Here is a tiny trained network, its code and every weight. The questions are about switching its units off for an input and a class, where a switched-off unit gives its printed mean instead of its output.

import numpy as np


def w(rows, s, z=0):
    codes = np.array(rows[::2]) - 128.0
    scale = np.full(codes.shape[1], s)
    scale[-1] = z or s
    return codes * scale


def f(y):
    return np.maximum(y, 0)


def log_softmax(a):
    a = a - a.max(-1, keepdims=True)
    return a - np.log(np.exp(a).sum(-1, keepdims=True))


def net(x, mask):
    res = np.array(x, float).reshape(1, 8) / 4 @ E
    y = f(res @ A[0][:, :-1].T + A[0][:, -1])
    res = res + np.where(mask, y, B[0][:, -1]) @ B[0][:, :-1]
    return log_softmax(res[-1] @ U[:, :-1].T + U[:, -1])


A, B = {}, {}
E = w([
[128,158,119,122,235],'x0',
[127,128,131,128,127],'x1',
[82,188,37,110,118],'x2',
[130,127,127,128,129],'x3',
[128,129,129,128,127],'x4',
[160,152,145,8,127],'x5',
[128,124,126,127,128],'x6',
[128,127,129,128,128],'x7',
],0.017)
A[0] = w([
[101,115,116,227,136,255],'n1',
[119,144,128,129,246,184],'n2',
[126,59,188,187,101,236],'n3',
[159,163,132,55,116,164],'n4',
[184,136,169,81,122,154],'n5',
[84,161,58,122,104,180],'n6',
[135,106,161,147,98,172],'n7',
[169,100,189,100,143,183],'n8',
[135,122,132,131,12,252],'n9',
[120,125,124,157,176,126],'n10',
[157,141,145,79,79,166],'n11',
[109,202,88,65,176,128],'n12',
[179,94,185,129,164,237],'n13',
[94,125,107,166,107,153],'n14',
[148,89,182,164,94,202],'n15',
],0.014,0.0069)
B[0] = w([
[203,220,90,147,43,252],'n1',
[201,209,171,193,137,251],'n2',
[189,169,127,45,104,248],'n3',
[128,67,105,80,192,239],'n4',
[80,124,182,120,186,223],'n5',
[71,114,2,167,95,214],'n6',
[148,157,131,46,120,184],'n7',
[107,136,204,122,164,230],'n8',
[74,69,81,37,113,244],'n9',
[153,149,138,207,88,177],'n10',
[67,58,148,116,168,217],'n11',
[188,158,67,99,215,244],'n12',
[153,120,232,156,123,244],'n13',
[114,172,73,129,95,175],'n14',
[169,167,133,39,123,221],'n15',
],0.0097,0.016)
U = w([
[213,174,89,39,156,218],'0',
[60,133,54,141,16,128],'1',
[200,162,210,213,65,158],'2',
[124,184,80,255,122,68],'3',
[39,54,207,71,123,160],'4',
[20,20,65,114,165,79],'5',
[115,120,229,182,221,10],'6',
],0.0076,0.0014)

Each question gives the input, the list of numbers given to net, and the class t.
The units are the neurons (one row each of A and B). Each row of codes is followed by its name. A weight is (code - 128) times the scale printed after its matrix; where a second scale follows, it is the last column's (A, B and U).
mask holds one flag per neuron, in row order. A switched-off neuron (its flag False) gives its mean, the last column of its row in B, instead of its output. The means were averaged over made-up inputs and are rounded, as every weight is.
A unit's drop is (log p(t) with every unit on - log p(t) with that unit switched off) / (log p(t) with every unit on - log p(t) with every unit switched off).
The circuit of an input: a set's keep is (log p(t) with only the set's units on - log p(t) with every unit switched off) / (log p(t) with every unit on - log p(t) with every unit switched off). Starting from the 12 units with the biggest drops (on a tie, the unit counted first), units are removed one at a time, each time the one whose removal leaves the highest keep (on an exact tie, the one counted first), for as long as the keep stays at least 0.8.
circuit, biggest first: the units of the circuit, biggest drop first
unit that matters most: the unit with the biggest drop
top k neurons: the k neurons with the biggest drops, biggest first
drop when u is switched off: that unit's drop, to one decimal
input [0,1,-4,7,-1,3,-6,-7], class 4: unit that matters most	n2
input [-8,1,8,1,0,1,-7,1], class 5: circuit, biggest first	(n1, n9)
input [1,8,-7,-2,2,-4,-6,-8], class 2: top 3 neurons	(n13, n12, n9)
input [1,0,0,2,-8,-3,1,7], class 2: circuit, biggest first	(n12, n9)
input [2,8,2,-5,-1,0,5,-7], class 3: circuit, biggest first	(n3, n15, n9)
input [1,-2,-4,-3,8,-2,8,0], class 2: top 4 neurons	(n12, n9, n4, n13)
input [0,4,6,-8,1,-5,8,5], class 1: top 2 neurons	(n2, n6)
input [4,-7,0,-6,6,5,-5,-1], class 6: drop when n1 is switched off	0.2
input [-1,-2,2,-1,1,0,-7,4], class 1: drop when n5 is switched off	0.1
input [0,7,7,0,-3,4,3,7], class 5: drop when n1 is switched off	0.2
